[[-.21  .12  .17 -.12 -.02  .12]
 [-.08  .17 -.74 -.73  .00  .17]] ⇒ -.08

[[ .28 -.66  .50 -.38]
 [ .27 -.14  .05 -.54]] ⇒ .27

[[-.10 -.36 -.56 -.65]
 [-.31 -.04  .04 -.33]] ⇒ -.31

[[-.72  .38 -.23 -.03 -.07 -.02 -.64]
 [ .44 -.27  .12  .09  .21 -.60 -.41]] ⇒ .44

[[-.43  .23  .34 -.72]
 [-.72  .45  .21 -.33]] ⇒ -.72

[[-.44  .10 -.29 -.36  .51  .09]
 [ .14 -.76  .15  .16 -.19 -.08]] ⇒ .14

[[-.02  .60  .18  .61  .59  .38]
 [ .55 -.33 -.27 -.37 -.61 -.40]] ⇒ .55

[[-.05 -.23  .31 -.08]
 [ .26 -.70  .43 -.21]] ⇒ .26

[[ .27 -.46 -.42 -.20]
 [-.06 -.79 -.61 -.06]] ⇒ -.06

[[ .34 -.38 -.30  .23 -.36 -.13 -.15]
 [-.40 -.67 -.52 -.28  .20 -.11 -.13]] ⇒ -.40
---
[-0.066 -0.007  0.141 -0.160 -0.026 -0.061] Answer: -0.026

[[  2.98 -12.07  19.33   8.92  -5.94  17.21]
 [  9.85   3.49  22.36 -10.25   1.11   1.88]] Answer: 1.11

[-15.3  -5.6  13.2  -9.0  -5.8] Answer: -9.0

[[ 1.165 -0.060 -0.365 -0.434  0.112 -0.681 -1.370]
 [ 0.187 -0.371 -0.079 -1.454 -1.372 -0.715 -0.191]] Answer: -0.715

[-0.59  1.40 -0.09  1.51 -1.50 -0.16  0.31] Answer: -0.16

[[ 162.51  -35.48  157.08  134.82 -120.04    0.93  -21.91]
 [   4.27   60.97  -17.00   52.15  -41.47    8.23   29.44]] Answer: 8.23

[[ 0.11 -0.22 -0.07 -0.01  0.13  0.10  0.18]
 [-0.03 -0.03 -0.02 -0.03 -0.02 -0.05 -0.04]] Answer: -0.05

[ 1.80 -0.24  1.46 -1.39  1.44] Answer: -1.39

[-187.07  -67.83   74.24   -4.11  119.10  -86.34] Answer: 119.10

[-1.29 -1.05  1.63  0.14  0.96 -1.37] Answer: 0.96
---
[-0.15, -0.52,  0.71,  0.23,  0.18,  0.31] → 0.31
[ 0.03, -0.24,  0.67,  0.07, -0.75] → -0.75
[-0.42, -0.81, -0.49,  0.56,  0.13,  0.00,  0.50] → 0.50
[-0.12,  0.05, -0.05, -0.07, -0.28,  0.29,  0.76] → 0.76
[-0.65, -0.50,  0.71, -0.78, -0.03,  0.36,  0.58] → 0.58
[ 0.22,  0.55,  0.64, -0.12, -0.51, -0.32,  0.56] → 0.56
[ 0.01, -0.82,  0.08,  0.14, -0.45,  0.86] → 0.86
[ 0.25,  0.39,  0.33, -0.20,  0.28, -0.72] → -0.72
---
array([[ 0.54, -0.38,  0.05, -0.16, -0.21,  0.41,  0.26],
       [-0.16,  0.16, -0.63,  0.31,  0.53, -0.86, -0.58]]) | 0.16

array([[-0.36, -0.44,  0.12,  0.72,  0.68,  0.17, -0.16],
       [-0.22, -0.29, -0.33,  0.36, -0.09,  0.43,  0.19],
       [ 0.21,  0.09, -0.31, -0.01,  0.12,  0.32,  0.17]]) | -0.29

array([[ 0.22, -0.31,  0.07,  0.61, -0.30, -0.37, -0.11],
       [-0.26,  0.43, -0.06, -0.36,  0.25,  0.24,  0.06],
       [-0.24,  0.41,  0.04, -0.49,  0.26,  0.23,  0.11]]) | 0.43

array([[-0.62, -0.19,  0.36, -0.21],
       [-0.21,  0.51,  0.07, -0.24]]) | 0.51

array([[-0.39, -0.34,  0.20,  0.24,  0.11],
       [-0.47, -0.36,  0.65,  0.19,  0.47],
       [-0.52, -0.51,  0.05,  0.43, -0.01]]) | -0.36

array([[-0.19,  0.03,  0.08, -0.18,  0.03],
       [ 0.16, -0.70,  0.08,  0.50,  0.13]]) | -0.70
---
0.18	0.04	-0.17	-0.08 ⇒ 0.18

-6.17	-7.06	10.70	10.07	-3.45	2.59
-13.33	-3.02	14.03	16.33	2.20	3.35
12.04	11.28	13.22	3.09	10.35	20.93
⇒ -6.17

-79.74	116.34	-91.39	174.41 ⇒ -79.74

-14.1	10.2	11.6	7.4 ⇒ -14.1

0.19	0.09	0.07	-0.11	0.09	-0.16	0.03 ⇒ 0.19

0.9	1.2	-1.7	1.3	1.5	1.7 ⇒ 0.9

51.2	-39.9	191.1	135.4	4.5	14.5
149.3	-28.3	221.7	28.4	-199.2	45.7
⇒ 51.2
